Below is a small trained network, with its code and all its weights. Each question gives an input and a class and asks what happens when units are switched off, that is, made to give their printed mean instead of their output.

import numpy as np


def w(rows, s, z=0):
    codes = np.array(rows[::2]) - 128.0
    scale = np.full(codes.shape[1], s)
    scale[-1] = z or s
    return codes * scale


def norm(h):
    return h / np.sqrt((h * h).mean(-1, keepdims=True) + 1e-5)


def f(y):
    return y / 2 * (1 + np.tanh(0.7978845608 * (y + 0.044715 * y**3)))


def log_softmax(a):
    a = a - a.max(-1, keepdims=True)
    return a - np.log(np.exp(a).sum(-1, keepdims=True))


def net(x, mask):
    res = np.array(x, float).reshape(1, 8) / 4 @ E
    u = 0
    for l in range(2):
        y = f(norm(res) @ A[l][:, :-1].T + A[l][:, -1])
        res = res + np.where(mask[u : u + 15], y, B[l][:, -1]) @ B[l][:, :-1]
        u += 15
    return log_softmax(norm(res)[-1] @ U[:, :-1].T + U[:, -1])


A, B = {}, {}
E = w([
[155,55,148,118,89,120,96,102,114,100,149],'x0',
[126,136,123,254,105,121,159,111,144,58,119],'x1',
[115,167,121,125,95,148,78,122,163,158,154],'x2',
[106,111,189,105,82,90,141,178,142,121,87],'x3',
[124,128,125,124,127,124,131,121,133,131,133],'x4',
[127,133,103,94,118,141,156,184,144,64,196],'x5',
[109,75,30,158,127,103,119,167,128,154,109],'x6',
[95,121,116,106,102,173,124,97,109,115,83],'x7',
],0.0071)
A[0] = w([
[106,129,92,91,69,251,112,159,85,82,36,137],'L0N1',
[34,167,116,130,32,212,39,103,168,140,144,159],'L0N2',
[37,56,128,74,182,179,253,54,32,55,66,83],'L0N3',
[180,22,155,128,76,91,47,68,125,78,184,41],'L0N4',
[97,170,67,69,74,108,167,193,108,62,149,48],'L0N5',
[194,119,160,175,195,12,131,186,107,162,213,221],'L0N6',
[114,99,44,113,78,216,176,137,114,105,48,7],'L0N7',
[131,138,131,169,175,134,112,108,140,160,182,24],'L0N8',
[75,232,104,191,167,147,200,128,183,78,58,149],'L0N9',
[125,155,209,111,159,177,126,87,139,96,130,106],'L0N10',
[109,106,152,146,71,71,152,142,157,174,21,30],'L0N11',
[84,101,169,136,111,50,116,207,129,113,105,118],'L0N12',
[237,96,114,116,100,151,70,122,117,76,69,25],'L0N13',
[151,123,180,196,145,84,32,87,114,189,47,73],'L0N14',
[144,140,134,22,190,158,123,197,51,192,103,93],'L0N15',
],0.0057,0.0014)
B[0] = w([
[139,139,71,119,102,63,121,125,159,128,129,198],'L0N1',
[199,142,155,160,123,91,161,199,41,182,105,234],'L0N2',
[182,143,141,124,94,74,129,195,85,179,162,215],'L0N3',
[41,212,114,97,204,74,165,218,99,88,59,232],'L0N4',
[129,114,128,107,140,184,145,139,183,158,104,182],'L0N5',
[117,159,71,75,27,111,133,116,89,202,84,252],'L0N6',
[136,157,100,81,92,104,155,94,130,147,146,177],'L0N7',
[166,172,117,89,124,145,106,138,89,87,102,144],'L0N8',
[63,106,169,88,132,101,71,137,100,154,158,254],'L0N9',
[141,182,91,106,137,109,186,102,186,96,99,184],'L0N10',
[142,120,142,120,135,144,97,129,184,124,107,206],'L0N11',
[179,140,111,126,131,124,54,114,196,126,141,192],'L0N12',
[62,174,103,121,196,127,133,132,94,175,142,142],'L0N13',
[126,123,108,106,172,174,255,161,162,199,129,240],'L0N14',
[53,153,208,191,90,143,15,83,136,147,208,243],'L0N15',
],0.0064,0.0036)
A[1] = w([
[202,171,202,96,108,122,133,93,131,113,115,139],'L1N1',
[106,138,106,184,139,48,135,155,130,166,169,121],'L1N2',
[90,142,143,194,119,122,130,146,110,80,109,77],'L1N3',
[195,127,111,163,170,140,107,83,100,157,158,145],'L1N4',
[107,125,145,253,20,99,197,86,138,124,143,91],'L1N5',
[139,131,61,121,181,170,129,84,34,118,188,86],'L1N6',
[152,52,64,144,122,100,63,147,172,182,124,168],'L1N7',
[141,165,124,103,84,204,107,219,135,82,161,148],'L1N8',
[141,85,168,106,60,144,108,168,177,130,101,115],'L1N9',
[131,97,91,103,83,209,155,176,146,39,209,137],'L1N10',
[184,231,118,150,76,74,127,151,118,194,155,153],'L1N11',
[109,108,130,207,144,133,166,130,165,107,138,145],'L1N12',
[67,151,169,145,202,136,98,131,167,162,107,255],'L1N13',
[108,139,156,128,123,93,116,113,206,126,86,149],'L1N14',
[2,157,112,146,179,124,82,154,119,95,91,241],'L1N15',
],0.0078,0.0026)
B[1] = w([
[125,147,35,206,78,172,164,114,125,82,201,168],'L1N1',
[159,151,179,67,109,133,109,136,93,114,115,193],'L1N2',
[88,111,144,51,146,109,31,105,164,196,128,145],'L1N3',
[119,64,143,131,117,163,90,160,174,94,76,143],'L1N4',
[117,106,175,118,104,149,61,92,84,201,207,178],'L1N5',
[192,97,180,162,145,104,67,103,252,41,59,162],'L1N6',
[131,209,164,181,107,169,218,69,115,73,233,209],'L1N7',
[113,82,85,145,194,135,158,107,91,171,57,174],'L1N8',
[191,128,140,238,215,153,70,71,146,105,88,164],'L1N9',
[114,89,169,132,135,148,158,85,123,225,80,159],'L1N10',
[154,51,112,142,93,40,114,167,80,121,80,254],'L1N11',
[91,138,145,31,150,181,112,143,137,190,176,144],'L1N12',
[97,84,112,100,187,139,185,177,120,72,149,194],'L1N13',
[144,93,3,115,152,149,65,73,109,97,108,161],'L1N14',
[71,186,136,68,152,124,142,139,122,3,135,186],'L1N15',
],0.0067,0.0083)
U = w([
[48,113,203,76,115,197,3,83,117,171,236,95],'0',
[90,182,107,67,175,92,145,168,134,59,88,184],'1',
[201,128,69,118,27,64,120,102,113,181,101,133],'2',
[131,47,123,133,178,254,240,117,171,232,82,73],'3',
[216,107,136,207,159,176,38,102,253,26,73,42],'4',
[201,124,149,179,89,106,132,172,61,132,131,138],'5',
[147,227,66,181,50,193,231,71,142,62,236,32],'6',
[133,123,111,150,140,119,132,129,100,105,138,253],'7',
],0.0085,0.0024)

Each question gives the input, the list of numbers given to net, and the class t.
The units are the neurons (one row each of A and B). Each row of codes is followed by its name. A weight is (code - 128) times the scale printed after its matrix; where a second scale follows, it is the last column's (A, B and U).
mask holds one flag per neuron, layer by layer. A switched-off neuron (its flag False) gives its mean, the last column of its row in B, instead of its output. The means were averaged over made-up inputs and are rounded, as every weight is.
A unit's drop is (log p(t) with every unit on - log p(t) with that unit switched off) / (log p(t) with every unit on - log p(t) with every unit switched off).
The circuit of an input: a set's keep is (log p(t) with only the set's units on - log p(t) with every unit switched off) / (log p(t) with every unit on - log p(t) with every unit switched off). Starting from the 12 units with the biggest drops (on a tie, the unit counted first), units are removed one at a time, each time the one whose removal leaves the highest keep (on an exact tie, the one counted first), for as long as the keep stays at least 0.8.
circuit, biggest first: the units of the circuit, biggest drop first
unit that matters most: the unit with the biggest drop
top k neurons: the k neurons with the biggest drops, biggest first
top k neurons in layer l: the k neurons of layer l with the biggest drops, biggest first
input [-2,2,6,-5,5,4,-4,0], class 5: circuit, biggest first	[L0N2, L1N11]
input [1,6,-1,-4,-7,7,-5,4], class 3: circuit, biggest first	[L1N10]
input [-3,3,-1,-1,-5,-6,-5,4], class 3: top 2 neurons in layer 0	[L0N14, L0N4]
input [7,6,4,7,-2,0,3,-3], class 1: top 3 neurons in layer 0	[L0N4, L0N13, L0N15]
input [8,3,-4,-4,-7,-8,1,1], class 1: top 2 neurons	[L0N4, L0N13]
input [-8,8,-2,-6,-5,-6,0,-4], class 0: circuit, biggest first	[L1N5, L1N12, L1N3]
input [8,3,-2,-3,5,5,-6,8], class 1: top 3 neurons	[L0N4, L0N13, L1N7]
input [-3,5,-4,2,-2,-1,6,-8], class 2: top 2 neurons in layer 0	[L0N6, L0N15]
input [1,3,3,-2,3,-2,5,-1], class 6: top 2 neurons in layer 1	[L1N7, L1N10]
input [5,-6,-2,4,0,-1,7,6], class 6: top 2 neurons	[L1N7, L0N9]
input [-3,-6,5,5,6,-8,-5,7], class 3: circuit, biggest first	[L0N14, L1N13, L0N9]
input [0,5,-5,8,2,1,5,4], class 4: circuit, biggest first	[L1N9, L0N12]
input [-1,-1,8,-6,-7,7,-7,-3], class 5: top 2 neurons	[L0N2, L1N11]
input [5,-6,6,2,-5,1,-7,0], class 6: top 4 neurons in layer 0	[L0N10, L0N9, L0N3, L0N6]
input [-6,-1,4,4,1,-4,-1,8], class 2: unit that matters most	L0N2
input [-8,6,-4,0,-2,-7,-1,5], class 1: circuit, biggest first	[L0N9, L1N15]
input [0,-5,-1,4,-1,-2,-6,-6], class 2: circuit, biggest first	[L0N6, L1N11]
input [2,6,1,8,-6,-2,1,-5], class 4: circuit, biggest first	[L0N12, L1N9]
input [-5,-5,-8,-1,-7,-6,-5,0], class 5: circuit, biggest first	[L0N3, L1N11]
input [2,-7,-8,-3,6,-6,-8,8], class 2: unit that matters most	L0N3
input [-3,-6,-1,-1,-5,7,-6,-7], class 2: circuit, biggest first	[L0N6, L1N11]
input [-7,2,-7,-4,-4,-3,-7,8], class 2: top 2 neurons in layer 0	[L0N3, L0N4]
input [1,8,-7,8,-5,0,2,-3], class 0: circuit, biggest first	[L1N5, L1N3]
